M = [3954, 4965, 5785, 6734, 2874, 8120, 2018]
M[-7]	3954
M[-2]	8120
M[-6]	4965

B =
[[ 207   45   35 -654  264   11  359  -89  867  136   67]
 [ 494  -98  492    0 -143   47 -289  197 -273   41  284]
 [  71  -90  294 -434   27   87   -6   70  367  103  267]
 [ 379  235 -133 -170  362  -64  347  -36  471   80 -136]
 [-108  199  -76  553  331  -46  324  236 -232   34 -143]]
B[0,0]	207
B[0,10]	67
B[1]	[494, -98, 492, 0, -143, 47, -289, 197, -273, 41, 284]
B[0,4]	264
B[1,2]	492
B[3,4]	362
B[4]	[-108, 199, -76, 553, 331, -46, 324, 236, -232, 34, -143]
B[0,8]	867
B[0,7]	-89
B[0]	[207, 45, 35, -654, 264, 11, 359, -89, 867, 136, 67]
B[1,6]	-289
B[:, 9]	[136, 41, 103, 80, 34]
B[:, 10]	[67, 284, 267, -136, -143]
B[1,9]	41
B[1,0]	494
B[4,10]	-143
B[3]	[379, 235, -133, -170, 362, -64, 347, -36, 471, 80, -136]
B[1,4]	-143
B[:, 7]	[-89, 197, 70, -36, 236]
B[3,0]	379
B[2,8]	367

arr =
0.92 0.50 -2.68 0.93 0.08 4.22 0.45
-2.31 -1.64 1.92 -2.56 -0.35 -1.35 1.86
2.09 -4.55 0.62 1.08 -1.79 -1.24 1.48
1.53 0.03 0.29 -1.83 0.99 1.19 -1.47
Rows and columns are counted from 0.
(0, 0)	0.92
(2, 5)	-1.24
(3, 5)	1.19
(2, 2)	0.62
(3, 0)	1.53
(0, 3)	0.93
(1, 0)	-2.31
(2, 1)	-4.55
(0, 4)	0.08
(3, 4)	0.99
(3, 2)	0.29
(2, 0)	2.09
(0, 1)	0.50

W = [[-1.19, -1.72, 0.08, 0.08, 2.02, -2.42, 1.19, 2.58, -2.71, -0.77], [-0.86, 1.63, -1.11, -1.17, 0.19, -1.50, -0.72, 1.96, -2.27, 3.05], [1.00, -0.52, 0.60, 0.72, 0.41, -1.31, 0.15, -0.10, 0.54, -3.35], [-0.02, -0.01, -0.15, -0.04, 0.16, -0.02, 0.00, 0.08, -0.23, -0.03], [0.92, 1.17, -0.18, 0.34, 0.91, 0.39, -0.62, -0.49, -0.72, -0.11], [-0.49, 0.00, -0.31, 0.17, -0.37, 3.13, -0.13, -1.40, 1.01, 2.29], [-2.71, -1.07, -0.61, -0.46, -2.95, -2.15, 0.30, 3.10, 4.42, 1.30], [0.54, 0.90, 0.15, 2.68, 1.36, -0.85, -2.75, -0.28, 0.15, -1.65], [-1.66, -2.31, -1.71, -0.92, 0.75, -0.94, 2.00, 2.74, 0.08, -0.96]]
W[0,0] -> -1.19
W[4,-9] -> 1.17
W[3,2] -> -0.15
W[7,1] -> 0.90
W[:, 1] -> [-1.72, 1.63, -0.52, -0.01, 1.17, 0.00, -1.07, 0.90, -2.31]
W[:, -4] -> [1.19, -0.72, 0.15, 0.00, -0.62, -0.13, 0.30, -2.75, 2.00]
W[:, -7] -> [0.08, -1.17, 0.72, -0.04, 0.34, 0.17, -0.46, 2.68, -0.92]
W[4,4] -> 0.91
W[-8,-5] -> -1.50
W[-1,-4] -> 2.00
W[-7,3] -> 0.72
W[-9,6] -> 1.19
W[-6,-3] -> 0.08
W[-8,-1] -> 3.05
W[-9,-2] -> -2.71
W[:, 4] -> [2.02, 0.19, 0.41, 0.16, 0.91, -0.37, -2.95, 1.36, 0.75]
W[-9,-8] -> 0.08
W[6,2] -> -0.61
W[-1,9] -> -0.96
W[-8,0] -> -0.86
W[4,-2] -> -0.72
W[0,5] -> -2.42
W[-8,4] -> 0.19
W[8,7] -> 2.74
W[6,8] -> 4.42
W[-2,-7] -> 2.68
W[8,8] -> 0.08
W[-2,-10] -> 0.54
W[2,9] -> -3.35
W[-9,4] -> 2.02
W[3] -> [-0.02, -0.01, -0.15, -0.04, 0.16, -0.02, 0.00, 0.08, -0.23, -0.03]
W[:, -10] -> [-1.19, -0.86, 1.00, -0.02, 0.92, -0.49, -2.71, 0.54, -1.66]
W[2] -> [1.00, -0.52, 0.60, 0.72, 0.41, -1.31, 0.15, -0.10, 0.54, -3.35]
W[8] -> [-1.66, -2.31, -1.71, -0.92, 0.75, -0.94, 2.00, 2.74, 0.08, -0.96]

grid =
[[ -2.354   7.316   1.940   6.892  -1.541  24.997  18.414 -10.928 -12.880
    5.312   1.040  25.498  12.270   1.995]
 [  2.454  10.961   5.953  12.135   2.773  23.188  15.034  -4.807  -8.077
    5.793   2.022  24.517  12.976  -0.537]
 [  4.775  10.821   4.686  10.547   1.999   3.413   5.351  -2.649  -1.623
   -1.449   0.271   3.883   6.909   0.499]
 [  2.820   2.556   1.704   4.581   6.491  11.110   8.279   2.837   4.290
   10.506   9.256  10.683  10.127  18.627]
 [  2.196   0.570  -1.411   3.648  -1.786  12.100  11.601  -9.133  -7.234
    2.955   1.370  12.739  14.747  13.306]
 [ 13.127   5.296   9.040   5.593  13.636 -16.596  -4.478  19.494  24.081
    5.840  13.231 -17.748   0.887  16.182]
 [  6.023   4.221   6.370   4.891  18.155 -11.414  -0.779  14.354  16.385
   12.188  17.332 -11.763  -5.274  11.460]
 [  1.884  -0.896   4.025   2.002  21.623   2.873  11.613   9.118   8.873
   23.469  23.931   3.341  -2.756  16.550]
 [ 12.794   8.032  12.821   4.813   9.137  -3.307  -0.854  22.393  23.503
    5.415   8.040  -4.383   1.131   3.526]]
grid[-9][-14] = -2.354
grid[1][8] = -8.077
grid[-5][-6] = -7.234
grid[8][-11] = 4.813
grid[-7][1] = 10.821
grid[-6][3] = 4.581
grid[-1][9] = 5.415
grid[6] = [6.023, 4.221, 6.370, 4.891, 18.155, -11.414, -0.779, 14.354, 16.385, 12.188, 17.332, -11.763, -5.274, 11.460]
grid[-3][-7] = 14.354
grid[-3][1] = 4.221
grid[2] = [4.775, 10.821, 4.686, 10.547, 1.999, 3.413, 5.351, -2.649, -1.623, -1.449, 0.271, 3.883, 6.909, 0.499]
grid[-4][2] = 9.040
grid[0] = [-2.354, 7.316, 1.940, 6.892, -1.541, 24.997, 18.414, -10.928, -12.880, 5.312, 1.040, 25.498, 12.270, 1.995]
grid[5] = [13.127, 5.296, 9.040, 5.593, 13.636, -16.596, -4.478, 19.494, 24.081, 5.840, 13.231, -17.748, 0.887, 16.182]
grid[2][-5] = -1.449
grid[6][5] = -11.414
grid[6][-11] = 4.891
grid[2][3] = 10.547
grid[-1][11] = -4.383
grid[:, -6] = [-12.880, -8.077, -1.623, 4.290, -7.234, 24.081, 16.385, 8.873, 23.503]
grid[-8] = [2.454, 10.961, 5.953, 12.135, 2.773, 23.188, 15.034, -4.807, -8.077, 5.793, 2.022, 24.517, 12.976, -0.537]
grid[-9][-7] = -10.928
grid[1][9] = 5.793
grid[:, 0] = [-2.354, 2.454, 4.775, 2.820, 2.196, 13.127, 6.023, 1.884, 12.794]
grid[8] = [12.794, 8.032, 12.821, 4.813, 9.137, -3.307, -0.854, 22.393, 23.503, 5.415, 8.040, -4.383, 1.131, 3.526]
grid[:, 2] = [1.940, 5.953, 4.686, 1.704, -1.411, 9.040, 6.370, 4.025, 12.821]
grid[-2] = [1.884, -0.896, 4.025, 2.002, 21.623, 2.873, 11.613, 9.118, 8.873, 23.469, 23.931, 3.341, -2.756, 16.550]
grid[-6] = [2.820, 2.556, 1.704, 4.581, 6.491, 11.110, 8.279, 2.837, 4.290, 10.506, 9.256, 10.683, 10.127, 18.627]
grid[-9][9] = 5.312
grid[3][0] = 2.820

m = [[-4.88, -9.41, 5.66, 9.29, -9.26], [-7.73, 1.59, 0.13, -2.38, 18.46], [10.50, 16.74, -12.03, -2.25, -6.44], [-9.84, 15.51, -22.81, 22.10, -16.38], [10.47, 4.40, 9.17, -4.19, -2.84], [15.61, 6.72, 12.85, -20.19, 9.04], [5.57, -17.96, -22.00, 21.22, 21.01], [6.23, -3.59, -2.02, -8.49, -4.89], [-18.73, 14.73, -3.71, 2.93, -21.06]]
Indices start at 0.
row 0 col 0 => -4.88
row 8 col 0 => -18.73
row 4 col 0 => 10.47
row 8 col 3 => 2.93
row 5 col 1 => 6.72
row 1 col 1 => 1.59
row 0 col 4 => -9.26
row 8 col 1 => 14.73
row 0 col 1 => -9.41
row 6 col 2 => -22.00
row 1 col 4 => 18.46
row 3 col 0 => -9.84
row 7 col 2 => -2.02
row 7 col 1 => -3.59
row 4 col 1 => 4.40
row 6 col 0 => 5.57
row 3 col 1 => 15.51
row 2 col 3 => -2.25
row 3 col 3 => 22.10
row 4 col 3 => -4.19
row 5 col 3 => -20.19
row 8 col 2 => -3.71
row 0 col 2 => 5.66
row 8 col 4 => -21.06
row 1 col 0 => -7.73
row 3 col 4 => -16.38
